Below is a small trained network, with its code and all its weights. Each question gives an input and a class and asks what happens when units are switched off, that is, made to give their printed mean instead of their output.

import numpy as np


def w(rows, s, z=0):
    codes = np.array(rows[::2]) - 128.0
    scale = np.full(codes.shape[1], s)
    scale[-1] = z or s
    return codes * scale


def f(y):
    return y / 2 * (1 + np.tanh(0.7978845608 * (y + 0.044715 * y**3)))


def log_softmax(a):
    a = a - a.max(-1, keepdims=True)
    return a - np.log(np.exp(a).sum(-1, keepdims=True))


def net(x, mask):
    res = np.array(x, float).reshape(1, 7) / 4 @ E
    y = f(res @ A[0][:, :-1].T + A[0][:, -1])
    res = res + np.where(mask, y, B[0][:, -1]) @ B[0][:, :-1]
    return log_softmax(res[-1] @ U[:, :-1].T + U[:, -1])


A, B = {}, {}
E = w([
[218,101,9,44,104],'x0',
[134,130,131,129,128],'x1',
[142,134,133,138,131],'x2',
[134,131,133,131,124],'x3',
[112,45,168,125,58],'x4',
[65,181,202,60,94],'x5',
[182,43,213,85,253],'x6',
],0.0066)
A[0] = w([
[97,239,84,142,229,163],'N1',
[165,75,66,232,174,91],'N2',
[175,24,42,249,155,167],'N3',
[127,1,90,162,77,147],'N4',
[110,150,90,163,82,39],'N5',
[140,81,118,91,219,41],'N6',
[211,40,9,13,112,54],'N7',
[135,226,151,83,44,97],'N8',
[195,122,208,69,220,77],'N9',
[209,149,69,31,81,51],'N10',
[172,152,96,196,178,224],'N11',
[142,164,224,17,163,81],'N12',
[81,35,182,206,75,231],'N13',
[134,184,163,209,160,179],'N14',
[218,186,117,80,108,186],'N15',
[156,44,162,94,192,44],'N16',
[115,61,41,182,134,125],'N17',
[143,70,72,104,61,1],'N18',
[147,213,121,149,36,68],'N19',
[123,214,123,137,52,108],'N20',
[78,125,20,216,90,30],'N21',
],0.0076,0.0037)
B[0] = w([
[168,215,139,40,121,186],'N1',
[3,83,217,113,170,178],'N2',
[43,62,187,65,182,233],'N3',
[98,177,160,61,164,197],'N4',
[172,75,46,212,146,141],'N5',
[162,131,59,190,95,157],'N6',
[125,187,209,191,28,254],'N7',
[85,30,140,171,176,173],'N8',
[198,69,31,211,106,209],'N9',
[162,183,206,153,90,190],'N10',
[124,139,156,54,137,191],'N11',
[58,42,98,188,168,189],'N12',
[236,247,126,27,77,250],'N13',
[209,169,175,57,34,181],'N14',
[51,225,214,76,116,180],'N15',
[209,85,26,235,81,184],'N16',
[93,116,105,123,209,173],'N17',
[224,161,141,117,69,150],'N18',
[105,36,5,205,197,173],'N19',
[140,50,103,165,194,178],'N20',
[145,96,65,209,162,184],'N21',
],0.0057)
U = w([
[168,23,22,254,181,67],'0',
[163,174,183,133,95,126],'1',
[154,103,91,48,147,253],'2',
[163,142,101,38,149,181],'3',
[45,57,149,97,181,158],'4',
],0.008,0.0035)

Each question gives the input, the list of numbers given to net, and the class t.
The units are the neurons (one row each of A and B). Each row of codes is followed by its name. A weight is (code - 128) times the scale printed after its matrix; where a second scale follows, it is the last column's (A, B and U).
mask holds one flag per neuron, in row order. A switched-off neuron (its flag False) gives its mean, the last column of its row in B, instead of its output. The means were averaged over made-up inputs and are rounded, as every weight is.
A unit's drop is (log p(t) with every unit on - log p(t) with that unit switched off) / (log p(t) with every unit on - log p(t) with every unit switched off).
The circuit of an input: a set's keep is (log p(t) with only the set's units on - log p(t) with every unit switched off) / (log p(t) with every unit on - log p(t) with every unit switched off). Starting from the 12 units with the biggest drops (on a tie, the unit counted first), units are removed one at a time, each time the one whose removal leaves the highest keep (on an exact tie, the one counted first), for as long as the keep stays at least 0.8.
units of the circuit, in order: the units of the circuit, biggest drop first
most important unit: the unit with the biggest drop
k most important neurons: the k neurons with the biggest drops, biggest first
drop of u: that unit's drop, to one decimal
input [-5,6,6,7,-7,-3,7], class 0: units of the circuit, in order : (N9)
input [4,-5,4,-6,7,1,7], class 0: units of the circuit, in order : (N16, N9)
input [7,2,6,-4,7,5,5], class 1: units of the circuit, in order : (N7, N10)
input [7,-5,0,0,-2,-4,8], class 0: 2 most important neurons : (N16, N9)
input [6,-4,5,-5,-4,8,-1], class 4: units of the circuit, in order : (N13, N8)
input [7,-2,-5,-4,7,6,-3], class 1: units of the circuit, in order : (N7, N10)
input [-4,-4,8,-8,7,-6,-6], class 2: units of the circuit, in order : (N13, N7)
input [-5,8,1,8,3,1,-5], class 0: 2 most important neurons : (N19, N20)
input [-7,6,-7,0,8,4,-6], class 3: 2 most important neurons : (N13, N7)
input [6,-1,3,3,-2,2,0], class 1: units of the circuit, in order : (N7, N10, N15)
input [8,-3,-7,-5,0,-2,-1], class 1: 2 most important neurons : (N7, N10)
input [2,4,-7,7,-4,-8,-6], class 4: units of the circuit, in order : (N3, N2)
input [7,0,-3,0,0,-4,8], class 0: 2 most important neurons : (N16, N9)
input [-1,-5,0,-8,-1,-8,5], class 4: 2 most important neurons : (N3, N2)
input [4,4,-7,-7,-4,-3,-7], class 0: 2 most important neurons : (N21, N19)
input [5,-2,-1,-5,-2,-6,0], class 4: units of the circuit, in order : (N3, N2)
input [6,-4,-3,-2,4,1,-4], class 1: units of the circuit, in order : (N7, N10)
input [-4,2,5,3,-2,-8,-7], class 4: units of the circuit, in order : (N3)
input [-3,0,-1,1,5,-4,3], class 3: units of the circuit, in order : (N13, N7)
input [-2,0,2,-4,2,8,-3], class 4: most important unit : N8
input [5,-8,5,-5,-7,6,8], class 0: units of the circuit, in order : (N9, N12)
input [8,-4,6,-1,-4,8,-2], class 1: units of the circuit, in order : (N10, N7)
input [8,8,8,4,6,2,0], class 1: 2 most important neurons : (N7, N10)
input [4,1,-4,8,-6,7,-1], class 4: units of the circuit, in order : (N13, N8)
input [7,7,7,0,-5,-4,-4], class 1: 3 most important neurons : (N7, N10, N15)
input [-4,0,-1,6,1,8,8], class 0: 2 most important neurons : (N9, N12)
input [-5,7,-2,1,-5,7,-7], class 0: most important unit : N19
input [-3,-1,5,-4,-6,-8,4], class 4: 2 most important neurons : (N2, N3)
input [5,6,1,-2,-3,-3,-1], class 1: drop of N7 : 0.5
input [-7,5,3,5,5,-1,-7], class 0: drop of N5 : 0.2
